Here is a tiny trained network, its code and every weight. The questions are about switching its units off for an input and a target symbol, where a switched-off unit gives its printed mean instead of its output.

import numpy as np


def w(rows, s, z=0):
    codes = np.array(rows[::2]) - 128.0
    scale = np.full(codes.shape[1], s)
    scale[-1] = z or s
    return codes * scale


def norm(h):
    return h / np.sqrt((h * h).mean(-1, keepdims=True) + 1e-5)


def f(y):
    return np.maximum(y, 0)


def softmax(a):
    e = np.exp(a - a.max(-1, keepdims=True))
    return e / e.sum(-1, keepdims=True)


def log_softmax(a):
    a = a - a.max(-1, keepdims=True)
    return a - np.log(np.exp(a).sum(-1, keepdims=True))


def net(x, mask):
    ids = ['αβζλμξπστφω'.index(c) for c in x.split()]
    T = len(ids)
    res = E[ids] + P[:T]
    u = 0
    for l in range(3):
        q, k, v = (norm(res) @ M[l].T for M in (Q, K, V))
        z = softmax(np.where(np.tri(T) > 0, q @ k.T / 2**0.5, -1e9)) @ v
        res = res + np.where(mask[u], z, O[l][:, -1]) @ O[l][:, :-1]
        u += 1
        y = f(norm(res) @ A[l][:, :-1].T + A[l][:, -1])
        res = res + np.where(mask[u : u + 8], y, B[l][:, -1]) @ B[l][:, :-1]
        u += 8
    return log_softmax(norm(res)[-1] @ U[:, :-1].T + U[:, -1])


Q, K, V, O, A, B = {}, {}, {}, {}, {}, {}
E = w([
[167,144,171,155,93,111],'α',
[169,136,135,153,143,82],'β',
[157,160,114,193,122,122],'ζ',
[133,120,251,161,145,109],'λ',
[91,105,198,97,144,163],'μ',
[177,83,123,136,195,129],'ξ',
[57,190,142,86,98,105],'π',
[202,170,167,129,160,169],'σ',
[150,139,136,140,136,95],'τ',
[107,56,65,102,68,105],'φ',
[135,126,130,105,125,150],'ω',
],0.025)
P = w([
[140,97,96,117,8,155],'0',
[244,87,60,81,7,173],'1',
[167,159,94,73,61,205],'2',
[186,38,75,97,103,17],'3',
[180,109,148,30,149,166],'4',
[143,105,81,133,116,56],'5',
[177,96,141,47,191,129],'6',
[137,139,114,101,182,95],'7',
[139,141,109,103,205,83],'8',
[139,129,118,66,231,85],'9',
[108,165,114,87,254,84],'10',
[78,200,108,121,251,91],'11',
[120,165,162,63,223,88],'12',
[125,170,165,49,253,121],'13',
],0.0067)
Q[0] = w([
[22,2,83,130,62,145],'0.h1',
[26,144,74,127,19,27],'0.h1',
],0.0096)
K[0] = w([
[166,91,107,116,23,137],'0.h1',
[151,23,88,114,1,89],'0.h1',
],0.0096)
V[0] = w([
[140,122,23,105,114,44],'0.h1',
[232,255,181,55,98,123],'0.h1',
],0.0068)
O[0] = w([
[204,142,118,6,123,170,106],'0.h1',
[103,239,131,88,151,140,254],'0.h1',
],0.015,0.0082)
A[0] = w([
[148,103,148,64,139,235,253],'0.n1',
[17,138,206,109,89,99,127],'0.n2',
[142,107,120,228,138,42,102],'0.n3',
[244,149,220,145,126,206,121],'0.n4',
[47,53,53,64,89,84,48],'0.n5',
[187,146,200,105,188,190,147],'0.n6',
[160,177,254,199,237,252,188],'0.n7',
[138,41,131,143,229,172,88],'0.n8',
],0.0084,0.0038)
B[0] = w([
[122,134,154,126,86,120,158],'0.n1',
[178,167,166,115,117,83,153],'0.n2',
[149,111,194,100,139,167,150],'0.n3',
[127,103,109,149,171,157,171],'0.n4',
[42,152,54,126,128,141,134],'0.n5',
[157,144,139,106,167,137,181],'0.n6',
[177,103,111,120,120,153,248],'0.n7',
[146,90,8,66,161,106,134],'0.n8',
],0.014,0.013)
Q[1] = w([
[202,188,254,68,241,174],'1.h1',
[164,160,116,170,102,158],'1.h1',
],0.0092)
K[1] = w([
[125,163,120,185,253,110],'1.h1',
[123,65,162,147,219,98],'1.h1',
],0.0072)
V[1] = w([
[118,95,4,229,50,221],'1.h1',
[56,141,135,20,68,2],'1.h1',
],0.0059)
O[1] = w([
[87,211,133,182,255,249,100],'1.h1',
[134,126,87,138,10,218,2],'1.h1',
],0.0083,0.0086)
A[1] = w([
[86,125,157,140,99,68,70],'1.n1',
[49,60,72,99,98,167,108],'1.n2',
[102,135,114,42,125,71,87],'1.n3',
[93,73,35,73,121,124,211],'1.n4',
[106,108,190,132,125,129,133],'1.n5',
[56,176,129,152,138,127,252],'1.n6',
[170,83,161,57,146,173,184],'1.n7',
[8,186,140,79,105,125,230],'1.n8',
],0.013,0.0045)
B[1] = w([
[112,224,213,111,188,252,137],'1.n1',
[75,239,81,101,115,167,148],'1.n2',
[119,68,227,98,119,174,192],'1.n3',
[50,187,90,55,115,2,164],'1.n4',
[141,68,58,64,141,71,147],'1.n5',
[140,121,137,63,64,30,186],'1.n6',
[67,128,82,154,161,189,254],'1.n7',
[153,174,203,45,104,74,175],'1.n8',
],0.0099,0.0068)
Q[2] = w([
[17,36,2,83,179,75],'2.h1',
[106,63,60,152,145,45],'2.h1',
],0.0057)
K[2] = w([
[165,132,79,196,129,254],'2.h1',
[198,85,155,177,139,203],'2.h1',
],0.0072)
V[2] = w([
[11,174,190,183,19,203],'2.h1',
[2,150,159,63,147,113],'2.h1',
],0.0078)
O[2] = w([
[15,153,39,109,136,138,2],'2.h1',
[210,1,91,115,195,55,147],'2.h1',
],0.012,0.0088)
A[2] = w([
[77,55,16,65,154,127,169],'2.n1',
[80,105,69,35,36,47,65],'2.n2',
[114,251,108,75,104,144,108],'2.n3',
[77,128,136,107,85,103,188],'2.n4',
[61,205,22,186,79,102,144],'2.n5',
[64,179,126,160,176,136,1],'2.n6',
[211,140,166,123,113,212,171],'2.n7',
[105,133,220,182,199,154,128],'2.n8',
],0.011,0.003)
B[2] = w([
[182,108,100,137,151,49,144],'2.n1',
[101,195,90,167,170,143,154],'2.n2',
[111,68,125,145,110,136,169],'2.n3',
[116,128,173,168,180,158,141],'2.n4',
[2,67,90,137,100,152,137],'2.n5',
[99,137,148,93,69,157,129],'2.n6',
[107,93,93,115,128,205,251],'2.n7',
[61,156,144,165,143,63,219],'2.n8',
],0.013,0.011)
U = w([
[114,49,163,159,129,199,61],'α',
[93,254,204,103,230,193,133],'β',
[68,8,170,194,113,74,157],'ζ',
[208,99,146,61,71,221,170],'λ',
[139,70,51,68,198,62,3],'μ',
[65,110,220,182,104,114,53],'ξ',
[95,136,158,131,94,187,165],'π',
[36,174,62,84,169,119,240],'σ',
[177,227,159,52,59,45,137],'τ',
[126,155,101,48,132,171,102],'φ',
[130,102,99,101,140,116,73],'ω',
],0.0099,0.0048)

Each question gives the input, a string of symbols that net reads in full, and the target symbol t.
The units are the heads (2 rows each of Q, K, V and O) and the neurons (one row each of A and B). Each row of codes is followed by its name. A weight is (code - 128) times the scale printed after its matrix; where a second scale follows, it is the last column's (O, A, B and U).
mask holds one flag per unit, layer by layer, with each layer's heads first. A switched-off unit (its flag False) gives its mean, the last column of its rows in O or B, instead of its output. The means were averaged over made-up inputs and are rounded, as every weight is.
A unit's drop is (log p(t) with every unit on - log p(t) with that unit switched off) / (log p(t) with every unit on - log p(t) with every unit switched off).
k most important neurons: the k neurons with the biggest drops, biggest first
k most important neurons of layer l: the k neurons of layer l with the biggest drops, biggest first
drop when u is switched off: that unit's drop, to one decimal
input π α α, target μ: most important neuron => [2.n1]
input ζ ζ σ τ, target β: 4 most important neurons of layer 0 => [0.n7; 0.n4; 0.n2; 0.n1]
input σ σ σ σ ξ ζ, target τ: 3 most important neurons of layer 1 => [1.n7; 1.n6; 1.n3]
input ω ζ ζ, target σ: 2 most important neurons => [0.n7; 0.n1]
input ω μ ζ, target σ: 2 most important neurons of layer 0 => [0.n1; 0.n6]
input μ α ζ, target ζ: 2 most important neurons of layer 1 => [1.n1; 1.n5]
input π μ β, target μ: 4 most important neurons of layer 1 => [1.n6; 1.n4; 1.n3; 1.n5]
input β β ζ ζ σ ζ τ, target τ: 2 most important neurons => [0.n4; 0.n3]
input β λ ζ ζ σ ζ ζ φ, target σ: 2 most important neurons => [1.n4; 2.n2]
input ζ ζ ζ β ξ, target μ: 3 most important neurons => [0.n8; 1.n4; 2.n1]
input ξ φ ζ β π π ω, target μ: 2 most important neurons => [2.n1; 0.n5]
input σ μ ζ σ π ζ φ σ ζ ζ β σ φ α, target τ: 2 most important neurons of layer 0 => [0.n3; 0.n2]
input β φ τ, target λ: 2 most important neurons => [2.n8; 2.n3]
input π ζ ξ β σ φ ζ μ λ β, target ζ: most important neuron of layer 0 => [0.n3]
input σ ζ μ σ ζ τ β σ φ φ, target σ: 2 most important neurons of layer 1 => [1.n4; 1.n2]
input β ζ ζ ζ π, target τ: 2 most important neurons of layer 1 => [1.n8; 1.n6]
input μ α σ σ ζ, target τ: 2 most important neurons of layer 1 => [1.n6; 1.n7]
input μ σ ζ μ ζ ζ ζ σ σ β, target τ: drop when 0.h1 is switched off => 1.2
input ζ ζ μ β ζ ζ φ λ ξ π ζ μ φ α, target ζ: drop when 0.h1 is switched off => 0.7
input ζ σ σ α ζ μ β ω ζ σ β ω ζ, target λ: most important neuron => [0.n7]
input ζ ζ σ β σ ζ, target λ: drop when 1.h1 is switched off => 0.1
input π τ ζ, target μ: drop when 2.h1 is switched off => 0.9
